[[ -2  68  83 -20   5  -2 -79  64   5  -3  -2 -74   4 -70  -2  -2]
 [-23   3   5  51  33 -25  -2   3  27 -36 -24  -1  38  -1 -57 -24]]
=>
[[ -2  -2  68  83 -20   5  -2 -79  64   5  -3  -2 -74   4 -70  -2]
 [-24 -23   3   5  51  33 -25  -2   3  27 -36 -24  -1  38  -1 -57]]

[[ 22 -16]
 [ 49 -70]
 [-27  56]
 [ 46 -81]]
=>
[[-16  22]
 [-70  49]
 [ 56 -27]
 [-81  46]]

[[ 22  50]
 [-35 -40]
 [ 19  53]
 [-23 -30]
 [ 24  64]
 [ 24  57]
 [ 20  56]
 [  6  23]
 [ 15  49]
 [  5  27]
 [ -2   9]]
=>
[[ 50  22]
 [-40 -35]
 [ 53  19]
 [-30 -23]
 [ 64  24]
 [ 57  24]
 [ 56  20]
 [ 23   6]
 [ 49  15]
 [ 27   5]
 [  9  -2]]

[[-30  19 -26 -11  15 -10 -37 -19]
 [-29  25 -35 -15 -12 -29  -6 -29]
 [-13  17 -22 -10 -23 -24  16 -20]
 [ 33 -23  31  16  -1  19  20  27]
 [-27  18 -26 -13   1 -17 -16 -23]
 [ 23 -27  26  15  22  24  -9  23]
 [ 30 -25  31  15   9  23   9  26]
 [-14  -2  -1   0  47  22 -58   2]]
=>
[[-19 -30  19 -26 -11  15 -10 -37]
 [-29 -29  25 -35 -15 -12 -29  -6]
 [-20 -13  17 -22 -10 -23 -24  16]
 [ 27  33 -23  31  16  -1  19  20]
 [-23 -27  18 -26 -13   1 -17 -16]
 [ 23  23 -27  26  15  22  24  -9]
 [ 26  30 -25  31  15   9  23   9]
 [  2 -14  -2  -1   0  47  22 -58]]

[[-35 -30  63  23]
 [-28 -20  60  30]
 [-44 -50  24  12]
 [ 44   6  -6  19]
 [-49  -3  81  38]
 [-39 -49  21  13]
 [ -9 -39   3  12]]
=>
[[ 23 -35 -30  63]
 [ 30 -28 -20  60]
 [ 12 -44 -50  24]
 [ 19  44   6  -6]
 [ 38 -49  -3  81]
 [ 13 -39 -49  21]
 [ 12  -9 -39   3]]

[[ -6  10  -1  -1 -10  16 -37   6   3 -12   8]
 [  7  27  -1   0  57  33 -39   0  12  28  22]
 [  1 -17  -6  -6  68  14  -3  -1  -8 -12  -6]
 [-11 -19  13  16  11  -7   4  -2 -40 -16 -15]
 [-22  23  -9  12  32  -7 -13   5 -22  -6  20]
 [ -8  20   9   2 -12  28  56   0  -7   6 -24]]
=>
[[  8  -6  10  -1  -1 -10  16 -37   6   3 -12]
 [ 22   7  27  -1   0  57  33 -39   0  12  28]
 [ -6   1 -17  -6  -6  68  14  -3  -1  -8 -12]
 [-15 -11 -19  13  16  11  -7   4  -2 -40 -16]
 [ 20 -22  23  -9  12  32  -7 -13   5 -22  -6]
 [-24  -8  20   9   2 -12  28  56   0  -7   6]]
---
[[ 12   4 -63  13  -9  80 -37  -4   6  78]
 [-22 -13  54  -5  11 -59  31  -1  10 -55]
 [  7  10 -45   4 -27  42  -9 -14 -35  37]
 [ -4  15 -25  11 -37  71 -26 -29 -31  42]]
=>
[[-22 -13  54  -5  11 -59  31  -1  10 -55]
 [ -4  15 -25  11 -37  71 -26 -29 -31  42]
 [  7  10 -45   4 -27  42  -9 -14 -35  37]
 [ 12   4 -63  13  -9  80 -37  -4   6  78]]

[[-12  82  37  -4  56  55  68  53]
 [-18   2   5  16  12 -23 -26 -36]
 [-27  36  19  -3  33   4  25  27]]
=>
[[-12  82  37  -4  56  55  68  53]
 [-27  36  19  -3  33   4  25  27]
 [-18   2   5  16  12 -23 -26 -36]]

[[ 30 -29  12  32   4  26 -20 -26 -23  10  36 -10 -21  53  28   2]
 [ 10   1 -13 -14  -5  -9   2  17   7 -28 -21  -9  15  -2 -12 -27]
 [  6 -22 -23 -12   2  -9   5   8 -14 -29 -21 -10   6 -16  -6 -35]
 [-29  -9   3  23   8  -6 -10 -13   6  -2 -13  11  17 -34 -13   7]
 [ 25  -4  16  17   8 -47 -31  -6 -36  29  40 -32 -76  34  21  19]]
=>
[[ 25  -4  16  17   8 -47 -31  -6 -36  29  40 -32 -76  34  21  19]
 [ 30 -29  12  32   4  26 -20 -26 -23  10  36 -10 -21  53  28   2]
 [-29  -9   3  23   8  -6 -10 -13   6  -2 -13  11  17 -34 -13   7]
 [ 10   1 -13 -14  -5  -9   2  17   7 -28 -21  -9  15  -2 -12 -27]
 [  6 -22 -23 -12   2  -9   5   8 -14 -29 -21 -10   6 -16  -6 -35]]

[[-19  20 -26  -7  15  12 -23 -59  49  -1  11  19  -1  -2  35   0]
 [ -4 -40  -5  17  26 -27 -18  25   8 -32  15  28 -50 -38   1   0]]
=>
[[ -4 -40  -5  17  26 -27 -18  25   8 -32  15  28 -50 -38   1   0]
 [-19  20 -26  -7  15  12 -23 -59  49  -1  11  19  -1  -2  35   0]]

[[  3 -11 -26  -7  23  21 -39  48 -12 -11  -3   4   0  -2]
 [-67  -3  23  41  63 -57  35 -57  -2  51  46 -39   0  50]
 [ 52  23 -51  11 -20 -26 -46  18  25 -63 -36 -26   0 -61]
 [ 25 -19  11 -21 -40  31   6  12 -22   8  -3  36   0   6]
 [  8 -40  -1  19  -8 -22  -1 -12 -45  36  29   7   0  37]]
=>
[[-67  -3  23  41  63 -57  35 -57  -2  51  46 -39   0  50]
 [ 25 -19  11 -21 -40  31   6  12 -22   8  -3  36   0   6]
 [  8 -40  -1  19  -8 -22  -1 -12 -45  36  29   7   0  37]
 [  3 -11 -26  -7  23  21 -39  48 -12 -11  -3   4   0  -2]
 [ 52  23 -51  11 -20 -26 -46  18  25 -63 -36 -26   0 -61]]

[[-18   9  43]
 [ 12  40 -56]
 [-21  10  48]
 [ -6 -59  59]
 [ 12  14  29]
 [ -4  -1  -3]
 [ -6  47 -20]
 [ 12  75 -73]
 [ 41 -37  39]
 [-18  -1  -6]
 [ 34 -22  13]]
=>
[[ -6 -59  59]
 [-21  10  48]
 [-18   9  43]
 [ 41 -37  39]
 [ 12  14  29]
 [ 34 -22  13]
 [ -4  -1  -3]
 [-18  -1  -6]
 [ -6  47 -20]
 [ 12  40 -56]
 [ 12  75 -73]]

[[-41 -28 -32 -14]
 [ 25  -6 -15  64]
 [ -5  -7 -27  38]]
=>
[[ 25  -6 -15  64]
 [ -5  -7 -27  38]
 [-41 -28 -32 -14]]
